Below is a small trained network, with its code and all its weights. Each question gives an input and a target symbol and asks what happens when units are switched off, that is, made to give their printed mean instead of their output.

import numpy as np


def w(rows, s, z=0):
    codes = np.array(rows[::2]) - 128.0
    scale = np.full(codes.shape[1], s)
    scale[-1] = z or s
    return codes * scale


def f(y):
    return y / 2 * (1 + np.tanh(0.7978845608 * (y + 0.044715 * y**3)))


def softmax(a):
    e = np.exp(a - a.max(-1, keepdims=True))
    return e / e.sum(-1, keepdims=True)


def log_softmax(a):
    a = a - a.max(-1, keepdims=True)
    return a - np.log(np.exp(a).sum(-1, keepdims=True))


def net(x, mask):
    ids = ['ΔΘΛΞΠΦΨαβγεζημτ'.index(c) for c in x.split()]
    T = len(ids)
    res = E[ids] + P[:T]
    u = 0
    for l in range(3):
        q, k, v = (res @ M[l].T for M in (Q, K, V))
        z = softmax(np.where(np.tri(T) > 0, q @ k.T / 3**0.5, -1e9)) @ v
        res = res + np.where(mask[u], z, O[l][:, -1]) @ O[l][:, :-1]
        u += 1
        y = f(res @ A[l][:, :-1].T + A[l][:, -1])
        res = res + np.where(mask[u : u + 8], y, B[l][:, -1]) @ B[l][:, :-1]
        u += 8
    return log_softmax(res[-1] @ U[:, :-1].T + U[:, -1])


Q, K, V, O, A, B = {}, {}, {}, {}, {}, {}
E = w([
[144,84,157,160,92,89,179,154,169,164,165],'Δ',
[140,124,163,115,87,75,202,164,114,74,172],'Θ',
[155,151,97,157,154,160,142,159,174,178,59],'Λ',
[130,195,71,182,128,97,170,121,158,150,152],'Ξ',
[133,77,90,181,68,130,179,120,135,122,97],'Π',
[117,191,89,143,127,124,72,173,103,56,144],'Φ',
[125,99,45,83,124,124,45,135,129,112,129],'Ψ',
[130,195,185,91,69,84,138,151,144,169,128],'α',
[111,180,117,112,143,127,131,110,109,76,44],'β',
[90,141,138,153,4,132,96,166,175,159,126],'γ',
[130,98,180,179,169,119,114,116,125,79,36],'ε',
[179,146,119,151,90,100,145,91,90,127,122],'ζ',
[124,129,100,64,172,81,196,168,135,173,149],'η',
[145,81,149,91,73,113,133,124,119,154,113],'μ',
[159,133,140,152,144,131,55,181,94,118,111],'τ',
],0.02)
P = w([
[178,117,212,96,136,255,100,49,212,157,177],'0',
[40,78,136,175,108,93,185,134,74,236,161],'1',
[58,79,112,167,96,80,172,147,98,214,138],'2',
[86,77,109,146,107,57,156,160,130,199,119],'3',
[110,75,93,157,99,50,157,182,151,180,92],'4',
[136,80,74,133,100,37,153,182,175,156,80],'5',
[151,86,73,124,95,45,149,191,195,146,51],'6',
[175,89,66,115,103,32,146,216,226,124,47],'7',
[188,92,55,110,110,35,148,230,248,106,19],'8',
[206,105,64,104,101,31,157,227,254,90,26],'9',
],0.0057)
Q[0] = w([
[123,140,119,115,149,130,110,175,254,105,50],'L0H0',
[66,124,180,118,139,199,177,90,169,154,212],'L0H0',
[127,120,81,135,91,48,189,171,147,139,119],'L0H0',
],0.008)
K[0] = w([
[162,157,143,120,130,176,115,60,118,132,188],'L0H0',
[88,151,122,190,156,95,86,149,1,170,142],'L0H0',
[170,111,122,105,167,204,100,152,189,89,99],'L0H0',
],0.0088)
V[0] = w([
[152,57,108,89,140,39,83,1,88,113,157],'L0H0',
[105,9,124,251,106,110,107,119,212,53,137],'L0H0',
[173,162,89,247,188,138,189,69,133,143,213],'L0H0',
],0.0058)
O[0] = w([
[163,92,128,41,18,236,196,197,31,89,91,213],'L0H0',
[149,1,65,208,145,197,173,109,164,95,187,238],'L0H0',
[222,208,146,184,173,172,193,197,161,87,214,1],'L0H0',
],0.0065,0.00034)
A[0] = w([
[108,127,141,150,145,118,109,19,59,183,171,63],'L0N0',
[58,137,118,105,111,255,176,173,142,118,125,96],'L0N1',
[143,102,113,147,135,38,104,62,125,95,148,108],'L0N2',
[119,157,145,105,205,238,66,104,104,110,116,114],'L0N3',
[101,68,128,104,227,145,148,189,71,180,134,51],'L0N4',
[88,171,63,137,113,170,208,78,151,107,133,49],'L0N5',
[129,81,99,90,135,88,146,111,150,123,86,2],'L0N6',
[60,89,156,132,111,68,91,180,152,142,139,35],'L0N7',
],0.0086,0.0065)
B[0] = w([
[221,186,139,158,37,156,99,120,171,89,88,128],'L0N0',
[46,101,121,152,132,110,64,20,197,91,149,105],'L0N1',
[93,173,138,125,107,210,141,176,176,207,104,254],'L0N2',
[99,82,121,198,49,36,111,80,131,147,156,147],'L0N3',
[84,59,158,164,89,78,94,167,170,174,106,110],'L0N4',
[151,126,155,183,202,3,106,134,88,91,113,111],'L0N5',
[95,182,163,206,150,150,82,141,105,170,137,109],'L0N6',
[145,178,117,177,98,181,155,86,136,105,92,145],'L0N7',
],0.0069,0.0022)
Q[1] = w([
[101,144,145,118,128,176,169,31,115,155,194],'L1H0',
[95,146,129,64,255,255,40,104,140,34,140],'L1H0',
[167,99,59,112,40,31,233,147,252,155,135],'L1H0',
],0.01)
K[1] = w([
[67,48,158,177,103,7,133,157,60,125,147],'L1H0',
[111,101,186,148,33,93,189,2,121,205,243],'L1H0',
[172,127,108,122,156,158,9,161,185,52,15],'L1H0',
],0.0096)
V[1] = w([
[125,131,254,170,149,121,93,161,96,48,117],'L1H0',
[124,74,190,151,146,139,145,87,110,187,48],'L1H0',
[81,183,147,136,137,109,188,53,122,94,104],'L1H0',
],0.0072)
O[1] = w([
[169,72,137,113,141,38,48,176,180,67,115,161],'L1H0',
[216,151,138,110,194,238,85,192,191,91,31,94],'L1H0',
[176,130,65,73,82,59,178,90,254,69,85,5],'L1H0',
],0.0073,0.0015)
A[1] = w([
[146,124,141,98,111,146,198,167,172,199,118,53],'L1N0',
[61,165,172,181,160,122,105,96,50,108,118,167],'L1N1',
[93,94,134,72,254,131,200,116,105,91,142,176],'L1N2',
[98,179,92,123,179,169,86,152,102,41,137,140],'L1N3',
[128,148,188,125,153,96,173,176,100,169,122,218],'L1N4',
[76,126,212,174,134,122,197,145,119,124,76,44],'L1N5',
[45,141,113,121,185,120,151,108,102,66,94,96],'L1N6',
[131,74,25,52,151,135,60,86,167,143,174,2],'L1N7',
],0.0093,0.0061)
B[1] = w([
[92,78,110,80,181,152,122,57,146,174,148,159],'L1N0',
[113,107,90,72,162,78,141,198,193,90,70,186],'L1N1',
[64,79,123,103,105,89,125,156,255,66,75,131],'L1N2',
[85,65,134,147,13,2,185,44,108,246,210,183],'L1N3',
[170,181,26,108,84,185,42,146,188,98,197,254],'L1N4',
[184,140,69,68,232,121,132,190,71,128,111,134],'L1N5',
[255,70,104,134,94,141,145,125,222,197,164,142],'L1N6',
[124,231,94,132,172,169,219,220,62,114,122,127],'L1N7',
],0.0066,0.0058)
Q[2] = w([
[99,126,248,81,208,129,132,79,97,102,157],'L2H0',
[167,127,76,139,101,141,126,133,140,188,105],'L2H0',
[116,148,172,82,176,147,136,65,95,87,159],'L2H0',
],0.012)
K[2] = w([
[167,144,95,130,74,87,210,234,132,219,64],'L2H0',
[128,115,170,109,138,172,78,64,89,80,214],'L2H0',
[130,99,84,122,96,93,187,254,118,233,95],'L2H0',
],0.0086)
V[2] = w([
[70,41,156,148,164,80,59,172,130,171,244],'L2H0',
[200,103,254,102,248,169,78,102,143,235,123],'L2H0',
[143,153,209,87,64,186,231,195,145,97,224],'L2H0',
],0.005)
O[2] = w([
[150,141,185,128,45,94,185,229,153,215,72,176],'L2H0',
[122,148,6,140,63,156,155,200,180,51,106,3],'L2H0',
[17,166,255,143,159,162,145,106,116,32,115,85],'L2H0',
],0.0074,0.0021)
A[2] = w([
[200,127,105,97,97,107,162,187,130,177,144,27],'L2N0',
[139,130,202,102,166,91,182,152,110,191,123,82],'L2N1',
[145,97,162,166,67,137,73,99,175,102,120,61],'L2N2',
[97,154,95,104,107,151,203,83,126,131,148,142],'L2N3',
[176,105,151,124,129,189,109,129,177,79,87,15],'L2N4',
[187,125,142,115,255,125,144,154,126,96,86,60],'L2N5',
[94,83,64,57,182,97,49,117,165,162,152,2],'L2N6',
[123,107,51,158,63,153,84,114,155,157,111,68],'L2N7',
],0.0084,0.0075)
B[2] = w([
[121,118,177,101,211,151,102,125,124,33,158,255],'L2N0',
[92,132,35,205,93,146,105,118,97,66,88,186],'L2N1',
[117,137,138,111,200,137,165,145,81,86,81,136],'L2N2',
[136,162,148,82,132,143,254,114,145,128,178,164],'L2N3',
[86,155,130,93,128,105,206,136,65,204,205,131],'L2N4',
[137,146,236,88,163,102,148,170,114,133,185,129],'L2N5',
[136,142,178,181,44,163,194,179,129,89,94,161],'L2N6',
[95,146,199,163,182,77,150,92,45,171,101,223],'L2N7',
],0.0086,0.0092)
U = w([
[176,17,110,157,161,162,147,107,191,186,210,162],'Δ',
[98,102,126,82,163,159,107,83,144,33,182,178],'Θ',
[90,161,136,153,206,172,113,83,197,232,113,134],'Λ',
[136,210,75,195,197,96,141,118,172,124,144,25],'Ξ',
[135,16,87,218,201,141,210,98,77,79,106,3],'Π',
[102,122,138,132,91,31,138,103,94,152,187,103],'Φ',
[65,146,34,72,138,160,159,155,41,134,91,72],'Ψ',
[134,215,141,32,94,117,72,125,172,193,130,116],'α',
[136,121,98,74,145,74,138,54,200,107,29,169],'β',
[25,148,218,165,153,137,126,76,114,135,73,34],'γ',
[145,126,185,98,203,83,148,148,108,140,116,82],'ε',
[253,179,155,161,77,155,164,74,59,112,113,181],'ζ',
[122,131,141,141,69,164,154,173,177,140,121,85],'η',
[127,8,167,13,72,179,110,95,85,188,105,167],'μ',
[135,113,107,181,122,136,25,157,117,119,110,238],'τ',
],0.0069,0.0082)

Each question gives the input, a string of symbols that net reads in full, and the target symbol t.
The units are the heads (3 rows each of Q, K, V and O) and the neurons (one row each of A and B). Each row of codes is followed by its name. A weight is (code - 128) times the scale printed after its matrix; where a second scale follows, it is the last column's (O, A, B and U).
mask holds one flag per unit, layer by layer, with each layer's heads first. A switched-off unit (its flag False) gives its mean, the last column of its rows in O or B, instead of its output. The means were averaged over made-up inputs and are rounded, as every weight is.
A unit's drop is (log p(t) with every unit on - log p(t) with that unit switched off) / (log p(t) with every unit on - log p(t) with every unit switched off).
The circuit of an input: a set's keep is (log p(t) with only the set's units on - log p(t) with every unit switched off) / (log p(t) with every unit on - log p(t) with every unit switched off). Starting from the 12 units with the biggest drops (on a tie, the unit counted first), units are removed one at a time, each time the one whose removal leaves the highest keep (on an exact tie, the one counted first), for as long as the keep stays at least 0.8.
units of the circuit, in order: the units of the circuit, biggest drop first
unit that matters most: the unit with the biggest drop
top k neurons: the k neurons with the biggest drops, biggest first
top k neurons in layer l: the k neurons of layer l with the biggest drops, biggest first
input Φ γ Δ ζ ζ ζ β ζ, target β: units of the circuit, in order	(L1H0)
input ζ ζ α Φ ζ γ τ β ζ, target β: units of the circuit, in order	(L1H0; L0H0)
input τ ζ ζ Δ Φ β η ε, target ε: units of the circuit, in order	(L1N5; L2N5)
input ζ ζ τ ζ ε ε, target ε: units of the circuit, in order	(L2N5; L1N5)
input τ ζ τ γ ζ τ ζ τ ζ, target ε: top 3 neurons	(L2N7; L2N0; L2N1)
input Φ τ β η β ζ γ Ψ Π, target Ψ: top 2 neurons	(L2N1; L1N5)
input μ β ζ Ξ Φ τ α Θ Ξ, target τ: units of the circuit, in order	(L1H0; L2N3)
input ζ ζ τ ζ, target Θ: top 2 neurons in layer 1	(L1N1; L1N3)
input ζ ζ ζ Ψ γ Ψ ζ τ Δ, target τ: top 2 neurons in layer 2	(L2N0; L2N3)
input Ψ ζ Θ, target Ψ: units of the circuit, in order	(L1H0; L1N5)
input ζ Λ Ψ ζ μ τ Θ ζ ζ, target τ: top 2 neurons	(L2N0; L2N3)
input β Θ β ζ β ζ μ, target β: top 2 neurons in layer 1	(L1N4; L1N6)
input μ Ξ ζ τ Δ ζ Φ β η, target η: top 2 neurons	(L2N6; L1N0)
input Φ Δ β, target β: units of the circuit, in order	(L1N2; L1N1; L1N6)
input τ ζ ζ Φ τ ζ ζ Φ τ, target ε: top 4 neurons	(L2N0; L2N7; L2N1; L0N2)
input τ ζ Θ γ ζ Π ζ ζ Δ, target ε: top 2 neurons in layer 2	(L2N7; L2N0)
input β ζ ε ζ Φ μ, target Φ: unit that matters most	L1H0
input ζ ζ τ ζ Ψ ζ ζ ζ ζ η, target Θ: units of the circuit, in order	(L2H0; L0H0)
input Φ η ζ, target τ: top 4 neurons in layer 2	(L2N1; L2N3; L2N7; L2N0)
input ζ τ ζ ζ Θ, target Θ: unit that matters most	L1N4
input Ψ ζ γ ζ Φ ζ μ ζ, target μ: units of the circuit, in order	(L0H0; L2H0)
input τ τ ζ ζ Ψ ζ, target Ψ: top 2 neurons	(L0N3; L1N1)
input τ Φ ζ α ζ τ Ξ Π Λ, target Λ: units of the circuit, in order	(L1H0; L1N0)
input ζ Θ ζ μ ζ τ, target Θ: units of the circuit, in order	(L2H0; L0H0)
input Ψ ζ Δ, target μ: top 3 neurons in layer 1	(L1N4; L1N0; L1N7)
input ζ τ ζ η ζ ζ ζ τ Π, target τ: top 3 neurons in layer 2	(L2N0; L2N3; L2N7)
input β Ψ β ζ τ Δ μ τ Ψ, target Ψ: unit that matters most	L1N7
input ζ ζ Θ Π, target Θ: top 2 neurons	(L2N7; L1N3)
input Π τ ζ ζ Φ Φ ζ Π τ, target Δ: top 2 neurons in layer 2	(L2N1; L2N7)
